Here is a tiny trained network, its code and every weight. The questions are about switching its units off for an input and a class, where a switched-off unit gives its printed mean instead of its output.

import numpy as np


def w(rows, s, z=0):
    codes = np.array(rows[::2]) - 128.0
    scale = np.full(codes.shape[1], s)
    scale[-1] = z or s
    return codes * scale


def f(y):
    return y / 2 * (1 + np.tanh(0.7978845608 * (y + 0.044715 * y**3)))


def log_softmax(a):
    a = a - a.max(-1, keepdims=True)
    return a - np.log(np.exp(a).sum(-1, keepdims=True))


def net(x, mask):
    res = np.array(x, float).reshape(1, 4) / 4 @ E
    y = f(res @ A[0][:, :-1].T + A[0][:, -1])
    res = res + np.where(mask, y, B[0][:, -1]) @ B[0][:, :-1]
    return log_softmax(res[-1] @ U[:, :-1].T + U[:, -1])


A, B = {}, {}
E = w([
[24,163,8,94,73,92,131],'x0',
[199,165,76,24,177,176,57],'x1',
[135,139,95,247,173,233,202],'x2',
[92,3,136,104,217,165,237],'x3',
],0.0055)
A[0] = w([
[245,86,198,148,125,135,111,156],'N0',
[50,126,181,111,160,156,144,121],'N1',
[141,203,130,173,23,177,45,22],'N2',
[140,180,120,103,144,166,93,52],'N3',
[119,67,119,97,157,95,142,93],'N4',
[123,47,99,114,148,180,93,92],'N5',
[86,209,167,178,117,86,95,9],'N6',
[165,155,110,155,91,106,81,2],'N7',
[42,141,179,169,127,87,169,133],'N8',
[187,101,197,109,177,159,175,84],'N9',
[109,115,88,134,47,148,119,146],'N10',
[67,118,23,125,78,108,123,117],'N11',
[104,156,160,170,71,84,79,131],'N12',
[170,166,74,26,255,149,101,127],'N13',
[176,172,159,47,186,167,155,44],'N14',
],0.0087,0.0031)
B[0] = w([
[73,255,100,163,203,77,100,235],'N0',
[130,94,120,134,77,182,133,150],'N1',
[69,78,221,46,140,241,148,238],'N2',
[171,10,176,139,101,176,180,148],'N3',
[103,72,226,87,94,93,185,152],'N4',
[111,66,120,118,88,135,201,149],'N5',
[141,81,193,127,66,199,207,174],'N6',
[95,136,202,123,101,179,154,150],'N7',
[223,77,104,195,74,131,159,209],'N8',
[55,150,114,163,188,151,103,202],'N9',
[144,151,124,121,141,115,47,172],'N10',
[99,208,72,146,194,62,84,218],'N11',
[130,54,111,171,148,139,160,216],'N12',
[220,79,137,209,118,155,172,254],'N13',
[145,88,90,185,146,116,126,170],'N14',
],0.0068,0.0047)
U = w([
[239,64,139,133,106,89,144,247],'0',
[92,213,114,108,247,11,65,116],'1',
[85,40,253,19,148,199,201,1],'2',
],0.0041,0.0024)

Each question gives the input, the list of numbers given to net, and the class t.
The units are the neurons (one row each of A and B). Each row of codes is followed by its name. A weight is (code - 128) times the scale printed after its matrix; where a second scale follows, it is the last column's (A, B and U).
mask holds one flag per neuron, in row order. A switched-off neuron (its flag False) gives its mean, the last column of its row in B, instead of its output. The means were averaged over made-up inputs and are rounded, as every weight is.
A unit's drop is (log p(t) with every unit on - log p(t) with that unit switched off) / (log p(t) with every unit on - log p(t) with every unit switched off).
The circuit of an input: a set's keep is (log p(t) with only the set's units on - log p(t) with every unit switched off) / (log p(t) with every unit on - log p(t) with every unit switched off). Starting from the 12 units with the biggest drops (on a tie, the unit counted first), units are removed one at a time, each time the one whose removal leaves the highest keep (on an exact tie, the one counted first), for as long as the keep stays at least 0.8.
circuit, biggest first: the units of the circuit, biggest drop first
most important unit: the unit with the biggest drop
k most important neurons: the k neurons with the biggest drops, biggest first
drop when u is switched off: that unit's drop, to one decimal
input [-8,1,2,2], class 1: circuit, biggest first -> N0; N9
input [-5,0,6,3], class 1: most important unit -> N0
input [-6,0,-1,6], class 1: 2 most important neurons -> N0; N9
input [-6,-2,-8,-1], class 1: circuit, biggest first -> N0; N13
input [-2,-1,-5,-8], class 2: circuit, biggest first -> N2; N6
input [-4,-3,1,-6], class 2: 3 most important neurons -> N2; N11; N6
input [-6,-1,2,6], class 1: 2 most important neurons -> N0; N9
input [-7,-3,4,-6], class 1: 2 most important neurons -> N0; N13
input [-7,-2,-2,6], class 1: 3 most important neurons -> N0; N9; N2
input [-8,5,-8,2], class 1: drop when N0 is switched off -> 1.0
input [-5,-3,1,2], class 1: drop when N3 is switched off -> 0.1
input [1,0,8,-8], class 2: drop when N2 is switched off -> 0.5
